[-8.8, -18.1, -19.6, -15.2, -9.0, -16.7, 15.6, 7.8, 9.4, -15.1]
The entry just left of -15.2?
Answer: -19.6
The entry just left of the smallest entry?
Answer: -18.1
The entry just left of -9.0?
Answer: -15.2
The entry just right of 7.8?
Answer: 9.4

Read these off the grid that follows. Counting starts at 1.
1) Report the entry in the bottom-right corner.
2) Report the entry directly above the smallest entry.
3) Report the entry in row 1 and column 1.
4) Report the entry at row 3, column 1.
5) Report the entry directly below the smallest entry.
6) Report the entry in the bottom-left corner.
7) Report the entry in the top-right corner.
8) Report the entry in row 1 and column 3.
[[  8   3  -4  -5 -12   5]
 [ -4  -1  -9   1  -3  -2]
 [  7  -3  -5   2   3 -12]
 [-17   0  -2  -7   1  10]
 [-16  -6   4   7   3  10]
 [ 18   6   6 -11   4  -6]
 [  7 -18  -1  -4   1 -33]
 [ -1 -11  -6  11   5   9]
 [ 11   3   0  18  -3  -7]]
1) -7
2) -6
3) 8
4) 7
5) 9
6) 11
7) 5
8) -4

Read these off the grid that follows.
1) Report the entry in the bottom-right corner.
2) Report the entry just left of 12.
3) Report the smallest entry in the first row.
4) Report the third smallest entry.
[[ 37  26 -11 -38]
 [ 15 -32  -5  12]]
1) 12
2) -5
3) -38
4) -11
